Where the symbols take the states:
bu: z743->z557, z734->z536, z768->z36, z291->z619, z619->z798, z592->z858, z954->z328, z798->z592, z945->z34, z34->z800, z171->z836, z57->z837, z493->z666, z574->z860, z838->z171, z312->z838, z334->z369, z858->z57, z837->z778, z926->z13, z666->z642, z376->z312, z196->z215, z486->z134, z13->z768, z417->z75, z54->z912, z866->z486, z628->z826, z36->z734, z536->z493, z75->z574, z328->z291, z778->z926, z119->z46, z912->z810, z134->z715, z800->z376, z557->z417, z369->z954, z860->z903, z46->z628, z810->z334, z836->z196, z642->z644, z215->z119, z715->z945, z903->z866, z644->z54, z826->z743
zu: z743->z334, z734->z134, z768->z945, z291->z119, z619->z215, z592->z836, z954->z628, z798->z196, z945->z768, z34->z13, z171->z858, z57->z838, z493->z866, z574->z644, z838->z57, z312->z837, z334->z743, z858->z171, z837->z312, z926->z800, z666->z903, z376->z778, z196->z798, z486->z536, z13->z34, z417->z912, z54->z75, z866->z493, z628->z954, z36->z715, z536->z486, z75->z54, z328->z46, z778->z376, z119->z291, z912->z417, z134->z734, z800->z926, z557->z810, z369->z826, z860->z642, z46->z328, z810->z557, z836->z592, z642->z860, z215->z619, z715->z36, z903->z666, z644->z574, z826->z369

In the rows, 480 means zero.

The rows follow the links: the fewer symbols apart two states are, the more alike their rows tend to be.

Some states and rows for them; each showing differs a little:
z291: [ 611,  540,  569,  496,  331,  261,  397,  429,  363,  392,  347,  647,  216,  523,  475,  815,  409,  594,  552,  746,  483,  439,  202,  364,  345,  565,  634,  592,  626,  342,  494,  394,  292,  295,  473,  539,  382,  433,  681,  745,  578,  305,  930,  569,  298,  492,  511,  441,  345,  387,  724,  449,  391,  374,  672,  468,  346,  691,  516,  694,  547,  383,  241,  675,  265]
z369: [ 551,  495,  485,  354,  728,  177,  453,  584,  297,  374,  575,  506,  393,  538,  501,  463,  416,  468,  462,  657,  346,  538,  423,  374,  405,  872,  570,  319,  707,  529,  512,  428,  379,  379,  522,  712,  452,  539,  529,  781,  580,  271,  591,  549,  309,  479,  779,  237,  337,  285,  857,  698,  491,  256,  496,  206,  202,  407,  526,  515,  460,  470,  462,  636,  347]
z196: [ 355,  165,  666,  591,  369,  690,  806,  537,  472,  482,  441,  465,  576,  248,  413,  378,  299,  377,  505,  370,  624,  673,  218,  561,  497,  390,  467,  649,  628,  431,  776,  511,  583,  537,  664,  391,  629,  333,  309,  561,  245,  506,  418,  173,  562,  439,  822,  505,  646,  512,  513,  696,  425,  498,  264,  516,  717,  544,  335,  315,  515,  361,  508,  596,  320]
z376: [ 511,  577,  544,  397,  221,  418,  598,  400,  418,  314,  352,  613,  253,  465,  370,  839,  385,  503,  478,  783,  708,  281,  216,  626,  365,  385,  435,  638,  574,  180,  342,  384,  248,  329,  728,  444,  435,  354,  568,  453,  602,  322,  635,  526,  651,  486,  359,  563,  364,  341,  593,  282,  204,  448,  799,  406,  500,  499,  494,  540,  519,  455,  327,  686,  299]
z912: [ 546,  615,  463,  245,  836,  240,  593,  643,  301,  394,  835,  385,  541,  426,  445,  205,  418,  339,  419,  475,  397,  433,  624,  508,  436,  929,  250,  278,  469,  347,  550,  550,  607,  517,  584,  624,  469,  533,  381,  539,  676,  409,   96,  475,  518,  398,  673,  393,  476,  354,  571,  569,  423,  340,  529,  199,  306,  249,  525,  463,  472,  565,  562,  372,  620]
z838: [ 436,  423,  658,  449,  221,  549,  778,  490,  398,  365,  442,  567,  368,  294,  354,  717,  237,  412,  454,  650,  767,  402,  146,  682,  378,  347,  350,  754,  610,  139,  590,  469,  395,  418,  824,  371,  519,  276,  401,  442,  469,  414,  414,  378,  716,  424,  501,  662,  521,  454,  516,  330,  180,  492,  696,  461,  678,  522,  406,  468,  525,  479,  316,  594,  278]
z46: [ 265,  110,  523,  691,  432,  644,  420,  474,  622,  545,  242,  499,  587,  441,  474,  301,  565,  481,  602,  235,  448,  598,  386,  324,  549,  318,  652,  409,  583,  860,  659,  445,  541,  554,  348,  521,  508,  452,  457,  614,  214,  499,  694,  350,  365,  496,  689,  427,  505,  586,  464,  794,  712,  523,  125,  611,  650,  701,  375,  420,  585,  330,  614,  625,  492]
z557: [ 431,  573,  497,  547,  370,  327,  171,  437,  687,  602,  414,  550,  448,  527,  432,  336,  740,  559,  607,  245,  450,  308,  638,  385,  546,  286,  473,  417,  261,  645,  436,  533,  683,  576,  103,  396,  254,  533,  512,  408,  566,  709,  616,  521,  401,  467,   92,  574,  440,  688,  133,  391,  662,  623,  468,  694,  516,  700,  520,  662,  635,  398,  508,  393,  726]
z119: [ 259,   90,  554,  680,  466,  665,  535,  519,  613,  485,  296,  431,  645,  389,  489,  290,  407,  434,  529,  270,  504,  622,  324,  409,  534,  347,  628,  487,  594,  705,  751,  465,  534,  545,  425,  453,  555,  394,  368,  625,  182,  460,  620,  272,  399,  503,  756,  400,  560,  595,  545,  805,  640,  503,   80,  567,  697,  631,  328,  372,  567,  326,  579,  623,  434]

Each walk starts at a row. The symbols on each line, taken left to right, move it on to the next state.
Each answer is a row, close to the row of the state it stands for.
new walk
[ 282,   61,  606,  617,  389,  730,  703,  488,  516,  486,  344,  477,  610,  300,  455,  345,  340,  409,  474,  346,  524,  729,  264,  456,  489,  380,  565,  569,  666,  579,  802,  480,  553,  545,  549,  435,  633,  383,  328,  627,  185,  480,  455,  200,  471,  446,  823,  453,  618,  554,  546,  774,  537,  529,  141,  536,  710,  586,  307,  333,  538,  389,  588,  581,  357]
bu bu bu bu bu bu zu
[ 563,  535,  484,  270,  865,  243,  585,  631,  295,  404,  777,  408,  471,  443,  472,  247,  400,  338,  404,  564,  323,  484,  590,  430,  430,  950,  379,  289,  555,  425,  564,  497,  481,  464,  628,  645,  504,  543,  398,  635,  618,  348,  208,  478,  468,  436,  778,  347,  475,  347,  702,  668,  429,  272,  484,  207,  284,  292,  558,  456,  479,  536,  550,  396,  477]
bu zu zu zu zu
[ 553,  466,  469,  370,  814,  204,  571,  624,  329,  422,  704,  463,  454,  477,  445,  358,  400,  419,  463,  590,  337,  513,  548,  405,  421,  958,  442,  319,  644,  507,  548,  486,  421,  396,  624,  680,  487,  560,  449,  707,  632,  291,  390,  507,  340,  446,  853,  238,  408,  300,  789,  698,  439,  230,  495,  181,  252,  331,  553,  462,  448,  468,  511,  507,  385]
new walk
[ 495,  523,  644,  420,  165,  461,  662,  418,  392,  303,  394,  554,  275,  381,  357,  803,  315,  443,  441,  705,  776,  290,  151,  662,  366,  376,  387,  701,  562,   92,  484,  417,  344,  361,  775,  369,  496,  289,  476,  466,  552,  404,  504,  425,  705,  428,  383,  624,  448,  386,  528,  309,  146,  457,  768,  489,  590,  486,  486,  498,  523,  466,  311,  612,  315]
bu bu zu bu zu bu
[ 422,  308,  654,  518,  232,  599,  809,  518,  405,  414,  425,  539,  448,  250,  372,  570,  205,  397,  445,  585,  727,  520,  108,  664,  420,  344,  360,  726,  633,  158,  706,  510,  532,  434,  771,  356,  591,  272,  332,  504,  400,  494,  364,  253,  701,  398,  596,  605,  596,  457,  452,  461,  216,  497,  540,  495,  756,  491,  375,  428,  524,  448,  365,  557,  319]
zu bu zu bu bu bu bu zu
[ 620,  590,  628,  553,  210,  280,  499,  402,  377,  439,  322,  658,  209,  470,  381,  844,  398,  601,  540,  703,  573,  469,  198,  404,  386,  433,  596,  669,  625,  261,  518,  457,  376,  240,  479,  453,  351,  380,  640,  634,  559,  366,  856,  530,  392,  483,  354,  547,  418,  419,  546,  355,  395,  473,  715,  588,  417,  709,  528,  680,  517,  395,  191,  625,  231]
new walk
[ 296,  188,  503,  646,  422,  562,  247,  437,  694,  546,  233,  500,  540,  488,  473,  299,  655,  515,  611,  152,  459,  499,  438,  293,  555,  228,  656,  402,  525,  840,  612,  385,  555,  588,  215,  476,  409,  443,  497,  619,  291,  539,  769,  429,  342,  560,  463,  405,  439,  628,  403,  695,  740,  525,  168,  633,  598,  746,  409,  482,  647,  286,  593,  633,  530]
zu zu bu bu bu bu zu zu
[ 495,  690,  497,  549,  434,  355,  286,  484,  615,  577,  549,  487,  493,  515,  444,  299,  716,  520,  580,  232,  439,  337,  685,  391,  531,  321,  405,  434,  184,  471,  420,  618,  700,  599,  130,  330,  267,  573,  506,  333,  635,  674,  441,  528,  445,  460,   95,  639,  504,  659,   96,  289,  628,  634,  560,  654,  480,  595,  512,  642,  532,  441,  474,  329,  750]
bu zu bu bu bu bu zu
[ 325,  321,  489,  645,  420,  479,  197,  400,  711,  558,  248,  507,  491,  546,  453,  302,  708,  525,  651,  206,  479,  448,  499,  292,  535,  177,  601,  360,  392,  827,  510,  448,  603,  546,  139,  459,  326,  465,  494,  569,  367,  564,  790,  465,  332,  537,  338,  470,  415,  667,  292,  540,  750,  545,  243,  679,  597,  745,  453,  559,  680,  297,  511,  590,  592]
new walk
[ 372,  459,  456,  618,  340,  374,  143,  427,  681,  584,  286,  531,  465,  572,  419,  351,  748,  577,  601,  211,  464,  349,  607,  343,  533,  185,  528,  380,  296,  760,  442,  500,  629,  576,  100,  456,  282,  477,  544,  505,  496,  624,  696,  519,  367,  501,  181,  557,  399,  665,  171,  467,  717,  586,  396,  682,  548,  734,  448,  661,  660,  353,  465,  502,  682]
zu bu bu zu bu zu bu
[ 600,  508,  469,  418,  650,  223,  406,  543,  328,  378,  496,  567,  276,  563,  450,  583,  442,  529,  491,  688,  368,  537,  360,  360,  376,  795,  620,  393,  722,  518,  515,  391,  334,  321,  515,  668,  433,  500,  602,  796,  590,  233,  771,  579,  271,  509,  699,  282,  310,  313,  867,  676,  479,  244,  532,  276,  244,  540,  554,  603,  489,  410,  363,  652,  333]
bu bu zu bu zu bu zu bu zu
[ 564,  520,  521,  470,  489,  236,  414,  478,  340,  392,  380,  598,  187,  556,  418,  705,  451,  534,  502,  737,  407,  504,  275,  313,  363,  657,  654,  509,  708,  448,  468,  367,  275,  303,  516,  630,  378,  476,  639,  793,  590,  220,  826,  556,  284,  559,  586,  349,  365,  365,  802,  533,  435,  293,  595,  370,  241,  578,  514,  661,  480,  396,  297,  699,  267]
new walk
[ 606,  615,  629,  554,  126,  405,  579,  375,  363,  479,  295,  630,  267,  400,  384,  837,  370,  589,  542,  666,  604,  524,  122,  461,  401,  410,  592,  763,  573,  165,  569,  473,  426,  290,  489,  357,  400,  386,  594,  535,  526,  436,  795,  465,  419,  480,  365,  636,  526,  503,  500,  302,  345,  535,  703,  612,  487,  710,  488,  683,  479,  397,  167,  579,  259]
bu zu bu zu zu bu zu bu bu
[ 600,  591,  648,  536,  104,  538,  695,  421,  373,  580,  391,  583,  318,  306,  407,  816,  312,  579,  515,  637,  606,  600,  158,  495,  419,  333,  545,  835,  524,  117,  669,  572,  487,  313,  466,  284,  439,  362,  555,  494,  443,  498,  653,  393,  531,  465,  365,  694,  639,  527,  382,  316,  339,  589,  681,  676,  588,  652,  458,  613,  433,  440,  217,  483,  294]
zu zu bu zu zu
[ 572,  473,  642,  629,  120,  710,  730,  394,  410,  572,  381,  538,  415,  291,  453,  757,  285,  559,  468,  596,  608,  652,  207,  528,  414,  355,  533,  876,  495,  109,  694,  593,  540,  412,  549,  273,  558,  354,  459,  416,  366,  530,  492,  346,  507,  471,  458,  707,  709,  598,  321,  331,  348,  652,  583,  674,  622,  636,  408,  498,  418,  451,  272,  437,  293]
new walk
[ 400,  245,  675,  509,  286,  672,  818,  515,  422,  437,  444,  506,  529,  199,  399,  469,  212,  396,  450,  462,  666,  599,  155,  602,  457,  383,  420,  676,  669,  252,  778,  489,  539,  474,  712,  341,  620,  266,  296,  522,  316,  451,  300,  239,  663,  397,  711,  586,  634,  459,  520,  567,  356,  499,  410,  508,  758,  502,  351,  356,  507,  442,  487,  553,  307]
zu zu bu zu bu bu bu
[ 553,  426,  634,  668,  208,  795,  774,  381,  380,  589,  429,  461,  552,  276,  511,  669,  306,  538,  448,  507,  554,  742,  234,  548,  510,  371,  565,  853,  497,  180,  735,  612,  578,  439,  538,  250,  596,  425,  426,  376,  284,  604,  393,  303,  522,  513,  579,  706,  769,  619,  375,  397,  396,  647,  485,  665,  678,  556,  393,  443,  359,  478,  347,  399,  301]
zu bu zu bu bu bu bu zu
[ 509,  575,  518,  398,  328,  380,  476,  399,  443,  261,  373,  596,  232,  581,  441,  854,  405,  508,  458,  802,  578,  307,  306,  566,  382,  423,  480,  535,  657,  322,  261,  270,  170,  307,  701,  537,  499,  388,  633,  475,  602,  302,  728,  631,  558,  483,  313,  457,  239,  303,  693,  314,  213,  386,  758,  340,  392,  475,  545,  561,  528,  501,  324,  688,  280]
new walk
[ 536,  646,  462,  257,  774,  252,  582,  675,  357,  440,  824,  396,  503,  454,  415,  153,  466,  331,  415,  450,  461,  304,  672,  576,  417,  859,  180,  326,  339,  335,  474,  579,  605,  539,  605,  563,  439,  538,  302,  466,  739,  475,   27,  487,  639,  315,  560,  484,  463,  418,  461,  516,  361,  382,  563,  251,  367,  249,  521,  456,  532,  565,  546,  351,  692]
zu bu zu zu zu bu zu
[ 581,  805,  459,  442,  500,  351,  302,  534,  541,  595,  609,  451,  490,  508,  447,  282,  647,  511,  527,  264,  422,  376,  730,  460,  496,  500,  346,  428,  180,  396,  430,  655,  746,  569,  175,  366,  327,  624,  461,  323,  693,  679,  285,  528,  469,  398,  148,  668,  550,  687,   98,  301,  561,  629,  584,  590,  408,  479,  515,  590,  478,  537,  462,  222,  743]
bu bu zu bu zu bu zu bu zu
[ 611,  813,  460,  412,  595,  397,  472,  527,  381,  636,  745,  410,  573,  458,  478,  256,  604,  458,  460,  376,  356,  459,  723,  470,  530,  619,  324,  462,  166,  344,  483,  680,  729,  578,  259,  396,  404,  609,  418,  280,  659,  705,  137,  548,  532,  445,  282,  616,  641,  603,  171,  310,  579,  583,  562,  536,  381,  404,  556,  548,  373,  548,  514,  163,  749]
new walk
[ 647,  609,  236,  348,  784,  405,  395,  497,  337,  438,  625,  384,  500,  650,  616,  594,  436,  486,  396,  714,  269,  571,  693,  387,  474,  822,  595,  344,  581,  583,  284,  410,  318,  411,  589,  725,  549,  657,  602,  465,  527,  311,  463,  683,  357,  556,  619,  283,  348,  294,  816,  530,  485,  337,  508,  217,  165,  261,  607,  402,  271,  647,  511,  451,  410]
bu zu bu bu zu
[ 640,  658,  280,  379,  875,  455,  482,  566,  296,  507,  713,  339,  555,  582,  613,  439,  449,  488,  345,  671,  261,  660,  729,  428,  463,  864,  548,  320,  490,  565,  317,  490,  348,  472,  536,  654,  538,  699,  561,  497,  539,  370,  278,  617,  353,  531,  669,  279,  458,  321,  760,  541,  504,  417,  485,  272,  191,  194,  598,  398,  237,  632,  565,  319,  505]
zu zu bu bu bu bu zu zu
[ 548,  576,  360,  397,  447,  354,  418,  370,  423,  266,  395,  574,  248,  674,  519,  873,  446,  506,  441,  811,  529,  346,  394,  531,  415,  506,  503,  467,  608,  422,  174,  275,  123,  308,  664,  618,  478,  472,  666,  525,  625,  272,  749,  702,  450,  562,  389,  347,  281,  285,  777,  347,  298,  358,  758,  346,  338,  399,  585,  545,  492,  551,  387,  638,  318]
new walk
[ 672,  650,  276,  319,  822,  434,  555,  577,  299,  538,  792,  319,  639,  537,  641,  303,  458,  453,  357,  548,  262,  617,  791,  452,  536,  901,  469,  379,  402,  477,  377,  586,  500,  508,  475,  623,  563,  718,  479,  390,  552,  454,  139,  601,  396,  512,  656,  401,  552,  400,  617,  513,  525,  412,  479,  351,  244,  194,  576,  389,  272,  659,  576,  212,  502]
bu bu zu bu zu bu bu
[ 578,  550,  269,  340,  738,  425,  361,  487,  387,  375,  537,  442,  451,  658,  625,  738,  468,  478,  405,  772,  321,  479,  598,  476,  444,  716,  621,  295,  623,  560,  204,  335,  162,  352,  587,  714,  541,  592,  652,  550,  532,  289,  585,  693,  400,  551,  575,  286,  333,  228,  870,  470,  426,  319,  568,  303,  239,  286,  598,  405,  337,  579,  525,  532,  368]
bu zu bu zu bu zu bu zu bu
[ 573,  536,  336,  366,  576,  404,  373,  412,  366,  327,  419,  520,  344,  689,  551,  787,  480,  524,  437,  799,  429,  402,  502,  482,  420,  568,  571,  356,  643,  546,  152,  307,  159,  342,  628,  665,  548,  542,  686,  523,  557,  247,  703,  699,  396,  562,  466,  294,  244,  278,  854,  449,  397,  327,  613,  303,  274,  341,  600,  508,  398,  525,  392,  646,  358]
